Below is a small trained network, with its code and all its weights. Each question gives an input and a target symbol and asks what happens when units are switched off, that is, made to give their printed mean instead of their output.

import numpy as np


def w(rows, s, z=0):
    codes = np.array(rows[::2]) - 128.0
    scale = np.full(codes.shape[1], s)
    scale[-1] = z or s
    return codes * scale


def f(y):
    return np.maximum(y, 0)


def softmax(a):
    e = np.exp(a - a.max(-1, keepdims=True))
    return e / e.sum(-1, keepdims=True)


def log_softmax(a):
    a = a - a.max(-1, keepdims=True)
    return a - np.log(np.exp(a).sum(-1, keepdims=True))


def net(x, mask):
    ids = ['Δβεζηλμξπσφ'.index(c) for c in x.split()]
    T = len(ids)
    res = E[ids] + P[:T]
    u = 0
    for l in range(2):
        r = res
        for j in range(2):
            rows = slice(2 * j, 2 * j + 2)
            q, k, v = (r @ M[l][rows].T for M in (Q, K, V))
            z = softmax(np.where(np.tri(T) > 0, q @ k.T / 2**0.5, -1e9)) @ v
            o = O[l][rows]
            res = res + np.where(mask[u + j], z, o[:, -1]) @ o[:, :-1]
        u += 2
        y = f(res @ A[l][:, :-1].T + A[l][:, -1])
        res = res + np.where(mask[u : u + 16], y, B[l][:, -1]) @ B[l][:, :-1]
        u += 16
    return log_softmax(res[-1] @ U[:, :-1].T + U[:, -1])


Q, K, V, O, A, B = {}, {}, {}, {}, {}, {}
E = w([
[125,101,120,190,114,173,134],'Δ',
[151,159,117,142,125,151,75],'β',
[185,107,116,80,99,130,100],'ε',
[155,76,172,114,130,92,102],'ζ',
[176,89,134,127,124,139,47],'η',
[101,94,186,180,130,90,194],'λ',
[123,131,144,157,108,144,201],'μ',
[141,126,152,179,154,141,92],'ξ',
[158,101,158,79,100,97,170],'π',
[127,128,178,164,155,105,146],'σ',
[4,95,164,38,194,193,96],'φ',
],0.016)
P = w([
[112,132,116,117,126,129,141],'0',
[150,109,131,128,121,157,153],'1',
[139,107,110,97,168,150,157],'2',
[84,147,76,117,121,89,120],'3',
[123,149,165,139,54,135,132],'4',
[183,84,133,115,165,185,171],'5',
[96,134,63,89,173,104,136],'6',
[60,167,112,118,77,90,99],'7',
[177,101,196,148,76,187,164],'8',
[172,78,106,87,219,184,176],'9',
[54,161,62,95,143,84,102],'10',
[109,132,173,160,11,127,112],'11',
[190,61,160,144,133,212,178],'12',
],0.011)
Q[0] = w([
[164,54,111,102,194,205,72],'0.h0',
[126,106,135,18,72,90,4],'0.h0',
[166,86,202,158,145,113,246],'0.h1',
[117,144,165,42,46,187,220],'0.h1',
],0.042)
K[0] = w([
[135,53,251,50,104,199,126],'0.h0',
[2,80,167,40,234,201,166],'0.h0',
[249,209,64,199,97,127,28],'0.h1',
[213,200,67,68,115,49,152],'0.h1',
],0.038)
V[0] = w([
[253,95,106,189,157,97,195],'0.h0',
[42,119,88,108,129,149,97],'0.h0',
[19,75,153,51,108,213,78],'0.h1',
[95,143,172,130,120,142,142],'0.h1',
],0.0047)
O[0] = w([
[132,168,42,136,165,19,97,7],'0.h0',
[121,109,171,133,85,187,144,192],'0.h0',
[143,137,251,93,158,220,116,252],'0.h1',
[148,146,164,121,117,164,155,122],'0.h1',
],0.0028,0.0032)
A[0] = w([
[150,164,123,130,138,115,144,78],'0.n0',
[109,171,195,227,222,125,61,63],'0.n1',
[162,254,81,132,127,232,106,72],'0.n2',
[144,130,143,136,139,115,124,77],'0.n3',
[128,140,114,108,141,113,139,33],'0.n4',
[145,133,118,134,116,124,128,86],'0.n5',
[147,138,146,151,162,95,111,55],'0.n6',
[125,147,159,105,125,120,140,2],'0.n7',
[147,206,91,129,116,142,151,27],'0.n8',
[139,138,127,133,124,125,129,92],'0.n9',
[129,184,140,125,142,129,126,59],'0.n10',
[138,169,122,147,121,115,142,45],'0.n11',
[163,175,130,118,128,112,143,51],'0.n12',
[146,181,131,148,174,121,125,42],'0.n13',
[150,131,125,143,135,101,123,75],'0.n14',
[164,207,141,161,138,106,151,52],'0.n15',
],0.0082)
B[0] = w([
[121,122,135,128,139,148,125,128],'0.n0',
[226,224,113,29,86,158,141,232],'0.n1',
[123,58,222,176,171,88,155,253],'0.n2',
[88,73,124,121,139,96,139,128],'0.n3',
[100,174,154,148,127,134,91,128],'0.n4',
[114,148,147,156,118,82,152,128],'0.n5',
[98,192,129,121,59,130,94,128],'0.n6',
[121,152,103,100,126,132,108,128],'0.n7',
[5,125,107,56,110,191,105,128],'0.n8',
[140,140,130,138,130,141,137,128],'0.n9',
[94,124,78,152,110,145,102,128],'0.n10',
[101,93,40,104,166,109,163,128],'0.n11',
[96,115,143,135,149,205,161,128],'0.n12',
[20,172,144,82,42,229,86,128],'0.n13',
[86,52,94,118,141,159,118,128],'0.n14',
[100,128,90,135,136,145,168,128],'0.n15',
],0.014,0.0004)
Q[1] = w([
[168,129,213,153,25,163,120],'1.h0',
[69,205,93,169,61,1,91],'1.h0',
[73,176,26,172,105,20,74],'1.h1',
[109,153,225,115,35,173,105],'1.h1',
],0.048)
K[1] = w([
[94,113,95,71,224,156,143],'1.h0',
[255,83,122,184,128,109,173],'1.h0',
[250,92,124,194,96,115,167],'1.h1',
[116,97,110,86,223,172,151],'1.h1',
],0.059)
V[1] = w([
[174,142,94,5,81,118,198],'1.h0',
[153,191,65,166,108,229,122],'1.h0',
[80,183,125,164,160,137,228],'1.h1',
[158,171,175,105,173,67,125],'1.h1',
],0.023)
O[1] = w([
[128,79,89,80,245,146,157,163],'1.h0',
[243,114,207,132,148,197,180,4],'1.h0',
[138,211,64,97,170,75,81,46],'1.h1',
[172,64,64,172,125,139,131,89],'1.h1',
],0.011)
A[1] = w([
[137,156,136,102,94,156,65,108],'1.n0',
[110,170,200,223,212,83,112,69],'1.n1',
[101,128,177,112,145,57,182,80],'1.n2',
[179,227,133,140,158,102,127,100],'1.n3',
[169,167,113,69,106,129,163,133],'1.n4',
[164,127,71,158,168,85,147,97],'1.n5',
[190,142,94,158,116,76,109,130],'1.n6',
[223,128,164,167,164,82,107,80],'1.n7',
[145,149,152,155,173,114,8,101],'1.n8',
[217,150,104,219,166,61,170,162],'1.n9',
[165,115,155,127,119,71,85,147],'1.n10',
[101,125,176,172,163,49,179,9],'1.n11',
[101,201,159,155,161,161,179,88],'1.n12',
[127,186,124,131,117,49,251,114],'1.n13',
[193,105,139,150,78,112,144,131],'1.n14',
[213,162,144,182,100,66,133,73],'1.n15',
],0.014)
B[1] = w([
[161,74,96,99,232,114,133,253],'1.n0',
[151,105,190,170,165,92,4,154],'1.n1',
[178,210,97,121,103,179,129,214],'1.n2',
[59,79,226,147,104,77,190,183],'1.n3',
[133,130,150,124,145,24,115,173],'1.n4',
[75,218,208,117,106,181,123,182],'1.n5',
[167,172,106,195,139,202,161,166],'1.n6',
[10,105,75,155,209,59,163,163],'1.n7',
[162,82,162,165,52,171,203,219],'1.n8',
[199,105,105,10,40,91,82,170],'1.n9',
[123,177,101,88,137,170,132,215],'1.n10',
[194,115,48,138,206,125,34,138],'1.n11',
[36,148,96,155,125,148,144,172],'1.n12',
[170,107,84,166,188,169,216,170],'1.n13',
[118,212,183,183,194,97,52,204],'1.n14',
[133,89,16,129,207,191,143,158],'1.n15',
],0.014,0.007)
U = w([
[111,74,195,182,153,111,94,20],'Δ',
[163,96,146,186,141,143,50,103],'β',
[170,5,218,128,140,187,105,138],'ε',
[83,49,138,189,54,95,51,253],'ζ',
[135,75,253,179,105,142,27,128],'η',
[119,100,175,192,92,152,130,77],'λ',
[125,78,228,145,93,88,115,72],'μ',
[169,76,186,110,137,72,35,149],'ξ',
[62,107,204,95,138,184,54,42],'π',
[186,108,195,105,67,137,57,222],'σ',
[151,105,174,141,111,113,92,138],'φ',
],0.0036,0.0049)

Each question gives the input, a string of symbols that net reads in full, and the target symbol t.
The units are the heads (2 rows each of Q, K, V and O) and the neurons (one row each of A and B). Each row of codes is followed by its name. A weight is (code - 128) times the scale printed after its matrix; where a second scale follows, it is the last column's (O, A, B and U).
mask holds one flag per unit, layer by layer, with each layer's heads first. A switched-off unit (its flag False) gives its mean, the last column of its rows in O or B, instead of its output. The means were averaged over made-up inputs and are rounded, as every weight is.
A unit's drop is (log p(t) with every unit on - log p(t) with that unit switched off) / (log p(t) with every unit on - log p(t) with every unit switched off).
The circuit of an input: a set's keep is (log p(t) with only the set's units on - log p(t) with every unit switched off) / (log p(t) with every unit on - log p(t) with every unit switched off). Starting from the 12 units with the biggest drops (on a tie, the unit counted first), units are removed one at a time, each time the one whose removal leaves the highest keep (on an exact tie, the one counted first), for as long as the keep stays at least 0.8.
units of the circuit, in order: the units of the circuit, biggest drop first
k most important neurons of layer l: the k neurons of layer l with the biggest drops, biggest first
heads that matter: for each layer, one digit per head in row order, 1 if its drop is at least 0.15 and else 0, layers parted by /
drop when u is switched off: that unit's drop, to one decimal
input π μ π η ζ ε ζ Δ ζ ε ζ λ, target ε: units of the circuit, in order	1.h0
input ζ Δ η η ε ζ ζ ζ η ε ε, target η: units of the circuit, in order	1.h1, 1.h0, 1.n14
input ε β η ε π, target η: units of the circuit, in order	1.h1, 1.n14, 1.h0
input λ π ξ ε η η ζ ζ ζ ε μ ζ ζ, target μ: 3 most important neurons of layer 1	1.n3, 1.n8, 1.n7
input π η ζ, target π: units of the circuit, in order	1.h0, 1.n5, 1.h1
input ζ η η σ ε μ, target σ: units of the circuit, in order	1.h1, 1.n9, 1.n5, 0.h0
input η ζ ζ ζ ε ζ Δ, target ε: units of the circuit, in order	1.h0, 1.h1
input ζ ε ε ζ ζ ε λ ζ η, target λ: units of the circuit, in order	1.h1, 1.n8, 1.n6, 1.h0
input ζ ε ε η ε ζ ζ μ η μ η, target η: units of the circuit, in order	1.h1, 1.h0, 1.n14
input π ζ λ ζ ζ, target λ: heads that matter	00 / 11
input Δ λ ε ξ, target λ: heads that matter	11 / 11
input ζ ε ζ Δ η ζ, target Δ: 4 most important neurons of layer 1	1.n7, 1.n3, 1.n15, 1.n14
input Δ η ζ ζ σ ζ ζ ζ ε, target ζ: units of the circuit, in order	1.h0, 1.h1, 0.h0
input ε ζ σ ζ ζ η ε ζ μ ζ μ, target μ: heads that matter	00 / 11
input η η ζ ζ η π η λ ζ, target η: units of the circuit, in order	1.n14, 1.h1, 1.h0
input ζ ζ ζ π, target ζ: units of the circuit, in order	1.h0, 1.h1
input π ζ β Δ ζ ζ ξ ζ ε, target ξ: 3 most important neurons of layer 1	1.n9, 1.n7, 1.n14
input ε Δ ζ ε, target Δ: heads that matter	10 / 11
input ζ ζ ζ, target ζ: units of the circuit, in order	1.h0, 1.h1, 1.n0
input ζ φ ζ ζ ε ζ λ λ ζ β ξ η, target ε: 2 most important neurons of layer 1	1.n0, 1.n8
input ε ζ ξ ζ ζ, target ξ: 3 most important neurons of layer 1	1.n9, 1.n14, 1.n7
input ξ ζ ζ σ ζ φ ζ η, target ε: 2 most important neurons of layer 1	1.n8, 1.n0
input ε φ ζ ζ ε ξ ζ ε ζ λ, target β: 4 most important neurons of layer 1	1.n11, 1.n13, 1.n2, 1.n1
input β ζ η, target β: 3 most important neurons of layer 1	1.n15, 1.n14, 1.n6
input Δ μ ε, target Δ: 3 most important neurons of layer 1	1.n3, 1.n7, 1.n15
input ξ ζ ζ μ ζ ζ π β ζ σ ζ ζ, target σ: most important neuron of layer 0	0.n1
input σ ε σ ε ε ζ, target ε: drop when 1.n14 is switched off	0.1
input ε ζ ζ ε ζ λ ζ ε, target λ: drop when 1.n8 is switched off	0.4
input η ζ λ, target η: drop when 1.n14 is switched off	0.6
